Here is a tiny trained network, its code and every weight. The questions are about switching its units off for an input and a target symbol, where a switched-off unit gives its printed mean instead of its output.

import numpy as np


def w(rows, s, z=0):
    codes = np.array(rows[::2]) - 128.0
    scale = np.full(codes.shape[1], s)
    scale[-1] = z or s
    return codes * scale


def f(y):
    return np.maximum(y, 0)


def softmax(a):
    e = np.exp(a - a.max(-1, keepdims=True))
    return e / e.sum(-1, keepdims=True)


def log_softmax(a):
    a = a - a.max(-1, keepdims=True)
    return a - np.log(np.exp(a).sum(-1, keepdims=True))


def net(x, mask):
    ids = ['αγδεζηθλμξπστφψω'.index(c) for c in x.split()]
    T = len(ids)
    res = E[ids] + P[:T]
    r = res
    for j in range(3):
        rows = slice(3 * j, 3 * j + 3)
        q, k, v = (r @ M[0][rows].T for M in (Q, K, V))
        z = softmax(np.where(np.tri(T) > 0, q @ k.T / 3**0.5, -1e9)) @ v
        o = O[0][rows]
        res = res + np.where(mask[j], z, o[:, -1]) @ o[:, :-1]
    y = f(res @ A[0][:, :-1].T + A[0][:, -1])
    res = res + np.where(mask[3:7], y, B[0][:, -1]) @ B[0][:, :-1]
    return log_softmax(res[-1] @ U[:, :-1].T + U[:, -1])


Q, K, V, O, A, B = {}, {}, {}, {}, {}, {}
E = w([
[156,85,199],'α',
[148,184,135],'γ',
[85,188,176],'δ',
[126,173,227],'ε',
[97,107,170],'ζ',
[176,92,143],'η',
[199,83,165],'θ',
[116,100,157],'λ',
[194,143,170],'μ',
[89,87,59],'ξ',
[147,152,64],'π',
[167,255,136],'σ',
[196,147,115],'τ',
[61,176,141],'φ',
[56,108,131],'ψ',
[106,71,75],'ω',
],0.023)
P = w([
[51,210,169],'0',
[55,181,144],'1',
[83,143,120],'2',
[106,113,99],'3',
[114,95,83],'4',
[125,82,72],'5',
[140,73,62],'6',
[154,54,50],'7',
[160,41,39],'8',
[186,17,3],'9',
[184,19,13],'10',
],0.0032)
Q[0] = w([
[142,101,174],'H1',
[99,227,30],'H1',
[96,107,3],'H1',
[59,211,76],'H2',
[209,238,90],'H2',
[165,177,222],'H2',
[229,166,173],'H3',
[162,194,117],'H3',
[165,131,157],'H3',
],0.024)
K[0] = w([
[161,117,115],'H1',
[40,224,146],'H1',
[5,115,190],'H1',
[46,170,73],'H2',
[203,226,65],'H2',
[159,190,195],'H2',
[83,43,157],'H3',
[134,85,105],'H3',
[111,94,160],'H3',
],0.027)
V[0] = w([
[144,93,166],'H1',
[107,167,137],'H1',
[114,118,96],'H1',
[142,122,116],'H2',
[11,157,202],'H2',
[148,2,99],'H2',
[98,95,138],'H3',
[112,101,139],'H3',
[115,82,134],'H3',
],0.0057)
O[0] = w([
[156,125,156,100],'H1',
[87,83,182,181],'H1',
[123,129,89,101],'H1',
[119,134,131,119],'H2',
[237,39,106,175],'H2',
[134,216,254,3],'H2',
[77,87,105,108],'H3',
[89,97,124,112],'H3',
[90,84,109,104],'H3',
],0.0051,0.0033)
A[0] = w([
[118,186,222,3],'N1',
[29,181,221,112],'N2',
[2,236,180,133],'N3',
[68,233,184,204],'N4',
],0.022,0.0064)
B[0] = w([
[164,118,2,162],'N1',
[99,33,222,205],'N2',
[29,217,37,230],'N3',
[230,122,203,254],'N4',
],0.029,0.0056)
U = w([
[121,42,98,115],'α',
[165,249,194,7],'γ',
[118,164,209,249],'δ',
[194,66,175,38],'ε',
[129,75,192,124],'ζ',
[159,105,139,134],'η',
[149,94,41,132],'θ',
[142,89,186,106],'λ',
[214,113,116,76],'μ',
[82,120,30,85],'ξ',
[136,204,93,176],'π',
[82,117,157,52],'σ',
[196,146,201,170],'τ',
[50,197,143,52],'φ',
[52,83,120,110],'ψ',
[94,95,93,229],'ω',
],0.012)

Each question gives the input, a string of symbols that net reads in full, and the target symbol t.
The units are the heads (3 rows each of Q, K, V and O) and the neurons (one row each of A and B). Each row of codes is followed by its name. A weight is (code - 128) times the scale printed after its matrix; where a second scale follows, it is the last column's (O, A, B and U).
mask holds one flag per unit, heads first, then neurons. A switched-off unit (its flag False) gives its mean, the last column of its rows in O or B, instead of its output. The means were averaged over made-up inputs and are rounded, as every weight is.
A unit's drop is (log p(t) with every unit on - log p(t) with that unit switched off) / (log p(t) with every unit on - log p(t) with every unit switched off).
The circuit of an input: a set's keep is (log p(t) with only the set's units on - log p(t) with every unit switched off) / (log p(t) with every unit on - log p(t) with every unit switched off). Starting from all 7 units, units are removed one at a time, each time the one whose removal leaves the highest keep (on an exact tie, the one counted first), for as long as the keep stays at least 0.8.
units of the circuit, in order: the units of the circuit, biggest drop first
most important unit: the unit with the biggest drop
k most important neurons: the k neurons with the biggest drops, biggest first
which heads matter: for each layer, one digit per head in row order, 1 if its drop is at least 0.15 and else 0, layers parted by /
drop when u is switched off: that unit's drop, to one decimal
input τ π θ δ τ δ π μ, target μ: most important unit -> N1
input δ σ τ δ ζ ζ δ σ, target τ: 2 most important neurons -> N3, N4
input ω ζ ψ, target ψ: 3 most important neurons -> N2, N4, N3
input μ δ δ ψ δ π, target π: 2 most important neurons -> N2, N3
input δ δ ζ π ζ δ λ γ, target γ: units of the circuit, in order -> N4, N3, H2
input τ τ δ η ψ η δ ε η γ, target γ: units of the circuit, in order -> N4, H2, N3
input δ μ μ ε θ δ δ δ π τ τ, target τ: units of the circuit, in order -> H2, N3
input δ τ π ω δ θ ω τ δ τ α, target α: 3 most important neurons -> N1, N4, N2
input ψ ζ ζ, target ζ: 2 most important neurons -> N2, N3
input μ ψ τ δ τ ε σ, target γ: 3 most important neurons -> N4, N3, N1
input μ ξ π α, target α: 2 most important neurons -> N1, N2
input δ π τ, target τ: 2 most important neurons -> N3, N4
input π τ σ σ μ σ ζ, target ε: units of the circuit, in order -> H3, N3, H2, N1
input φ δ δ ε ψ σ δ γ δ, target φ: units of the circuit, in order -> N3
input π δ δ δ ψ ψ, target ψ: 3 most important neurons -> N4, N2, N3
input ψ δ τ ε δ τ τ ζ σ, target γ: which heads matter -> 000
input τ ω δ δ γ ω φ α δ λ ε, target ε: 3 most important neurons -> N2, N3, N1
input δ δ δ δ δ λ τ δ μ ζ, target ζ: units of the circuit, in order -> H2, N2
input π ω τ τ δ φ, target φ: drop when N3 is switched off -> 3.2
input μ δ π θ δ α ξ, target ξ: most important unit -> N4
input ζ σ ψ δ γ μ δ η τ, target θ: drop when N4 is switched off -> 1.0
input ζ δ ω ζ δ δ δ δ μ, target μ: drop when N3 is switched off -> 0.7
